Here is a tiny trained network, its code and every weight. The questions are about switching its units off for an input and a class, where a switched-off unit gives its printed mean instead of its output.

import numpy as np


def w(rows, s, z=0):
    codes = np.array(rows[::2]) - 128.0
    scale = np.full(codes.shape[1], s)
    scale[-1] = z or s
    return codes * scale


def f(y):
    return y / 2 * (1 + np.tanh(0.7978845608 * (y + 0.044715 * y**3)))


def log_softmax(a):
    a = a - a.max(-1, keepdims=True)
    return a - np.log(np.exp(a).sum(-1, keepdims=True))


def net(x, mask):
    res = np.array(x, float).reshape(1, 8) / 4 @ E
    y = f(res @ A[0][:, :-1].T + A[0][:, -1])
    res = res + np.where(mask, y, B[0][:, -1]) @ B[0][:, :-1]
    return log_softmax(res[-1] @ U[:, :-1].T + U[:, -1])


A, B = {}, {}
E = w([
[81,138,47,105,197,213,103,127,81,178],'x0',
[107,184,132,61,59,165,112,174,202,180],'x1',
[128,56,137,54,152,145,148,76,205,149],'x2',
[254,168,163,135,87,150,234,170,130,153],'x3',
[123,147,120,55,186,123,147,44,155,105],'x4',
[65,202,201,40,136,60,190,121,35,172],'x5',
[184,190,128,131,153,147,149,154,152,233],'x6',
[138,211,92,145,127,137,124,222,106,111],'x7',
],0.0086)
A[0] = w([
[138,114,8,151,115,222,93,197,105,171,151],'N1',
[107,62,194,134,59,120,138,170,73,109,151],'N2',
[134,92,163,142,120,112,135,77,200,98,194],'N3',
[122,92,99,143,119,78,102,121,96,61,221],'N4',
[142,166,76,195,133,217,120,167,120,180,153],'N5',
[44,178,153,107,126,76,90,150,72,85,143],'N6',
[134,61,39,209,168,130,75,72,156,31,215],'N7',
[106,67,110,165,141,141,114,140,131,105,99],'N8',
[80,120,92,48,114,162,141,31,103,158,181],'N9',
[28,150,143,60,162,80,162,119,118,77,192],'N10',
[145,200,193,153,122,66,143,161,93,153,213],'N11',
[178,153,109,172,254,72,165,82,64,141,196],'N12',
[109,90,178,175,65,60,145,132,51,97,130],'N13',
[91,107,159,123,98,150,178,77,72,135,135],'N14',
[150,130,193,105,56,97,149,176,100,117,166],'N15',
[101,131,126,83,207,140,146,72,106,150,147],'N16',
[105,60,123,52,172,154,88,78,120,132,206],'N17',
[203,146,151,117,87,137,173,168,224,171,237],'N18',
[116,61,133,186,152,133,142,126,143,116,127],'N19',
[129,78,154,150,96,132,89,75,97,71,223],'N20',
[141,134,164,103,137,127,123,48,156,175,156],'N21',
[177,159,68,132,140,239,103,192,145,168,220],'N22',
[227,150,188,102,104,59,157,135,195,150,201],'N23',
[105,37,107,141,166,148,91,75,144,57,166],'N24',
[111,196,71,129,141,116,140,239,71,140,255],'N25',
[38,141,139,78,188,163,131,54,125,125,219],'N26',
],0.0088,0.0028)
B[0] = w([
[142,107,51,133,110,192,119,200,142,127,231],'N1',
[178,93,157,176,88,64,163,167,129,157,195],'N2',
[179,121,116,90,77,130,137,31,176,167,187],'N3',
[102,133,144,197,97,105,118,111,188,103,198],'N4',
[174,112,67,163,137,180,89,197,88,136,216],'N5',
[23,167,98,129,115,37,77,140,142,94,223],'N6',
[137,90,44,159,89,188,125,64,214,53,241],'N7',
[138,114,91,134,98,146,117,114,172,140,163],'N8',
[139,108,97,90,190,106,118,117,93,205,204],'N9',
[72,157,100,103,137,52,83,136,138,166,224],'N10',
[117,154,197,156,106,134,120,128,102,67,219],'N11',
[120,115,165,170,204,181,147,52,38,61,210],'N12',
[166,113,172,207,134,84,166,176,135,129,221],'N13',
[153,111,133,136,174,71,193,131,112,131,168],'N14',
[150,148,190,149,88,103,137,149,129,127,200],'N15',
[123,106,129,76,196,139,133,130,99,119,191],'N16',
[120,65,72,86,186,131,197,124,151,182,207],'N17',
[254,210,201,34,75,184,48,140,90,175,215],'N18',
[173,147,118,135,132,153,130,108,169,142,162],'N19',
[159,82,124,152,82,98,147,102,200,105,198],'N20',
[138,143,149,89,141,127,167,128,129,172,171],'N21',
[157,94,91,78,121,176,119,226,97,147,234],'N22',
[189,199,219,76,112,146,112,86,124,129,205],'N23',
[103,30,58,135,110,122,117,20,241,108,215],'N24',
[67,154,102,177,117,177,102,183,88,102,251],'N25',
[56,90,87,81,203,69,122,99,121,222,221],'N26',
],0.0076,0.012)
U = w([
[155,75,50,152,114,156,144,27,239,113,165],'0',
[113,77,75,19,247,102,159,73,122,251,148],'1',
[214,202,224,26,82,158,129,114,135,191,152],'2',
[156,142,173,205,224,204,174,52,20,78,151],'3',
[148,119,196,218,109,37,183,172,127,139,104],'4',
[28,206,86,127,150,66,79,159,124,129,7],'5',
[168,120,49,137,132,228,127,255,96,168,176],'6',
],0.0073,0.0017)

Each question gives the input, the list of numbers given to net, and the class t.
The units are the neurons (one row each of A and B). Each row of codes is followed by its name. A weight is (code - 128) times the scale printed after its matrix; where a second scale follows, it is the last column's (A, B and U).
mask holds one flag per neuron, in row order. A switched-off neuron (its flag False) gives its mean, the last column of its row in B, instead of its output. The means were averaged over made-up inputs and are rounded, as every weight is.
A unit's drop is (log p(t) with every unit on - log p(t) with that unit switched off) / (log p(t) with every unit on - log p(t) with every unit switched off).
most important unit: the unit with the biggest drop
k most important neurons: the k neurons with the biggest drops, biggest first
drop of u: that unit's drop, to one decimal
input [1,-6,-2,-7,5,7,7,7], class 5: most important unit -> N6
input [-1,-1,-7,6,6,6,-3,2], class 3: 2 most important neurons -> N12, N20
input [-2,-5,-5,-6,-2,7,-8,-7], class 4: 4 most important neurons -> N13, N2, N14, N6
input [1,-1,-7,-1,-3,8,-3,-7], class 4: 2 most important neurons -> N13, N2
input [-6,-4,-6,7,0,3,3,5], class 2: 2 most important neurons -> N18, N23
input [-3,-8,-6,-6,8,6,6,1], class 3: 3 most important neurons -> N12, N11, N16
input [7,6,6,-3,7,-7,-3,2], class 1: 2 most important neurons -> N26, N9
input [7,-7,-8,4,-6,4,-4,3], class 3: 2 most important neurons -> N12, N11
input [-7,-5,-8,8,0,1,8,2], class 2: 2 most important neurons -> N18, N23
input [-2,-4,-6,-8,-3,-8,4,5], class 0: 2 most important neurons -> N7, N24
input [6,-8,-2,7,6,1,-1,-2], class 3: drop of N12 -> 3.2
input [-3,-6,3,-6,-6,2,8,-1], class 3: drop of N19 -> 0.0
input [2,-3,-2,6,-5,8,-2,-6], class 4: drop of N2 -> 0.1
input [-6,-7,-2,0,8,6,-8,4], class 4: most important unit -> N13
input [4,-5,7,6,-2,-8,7,-4], class 6: drop of N22 -> 0.3
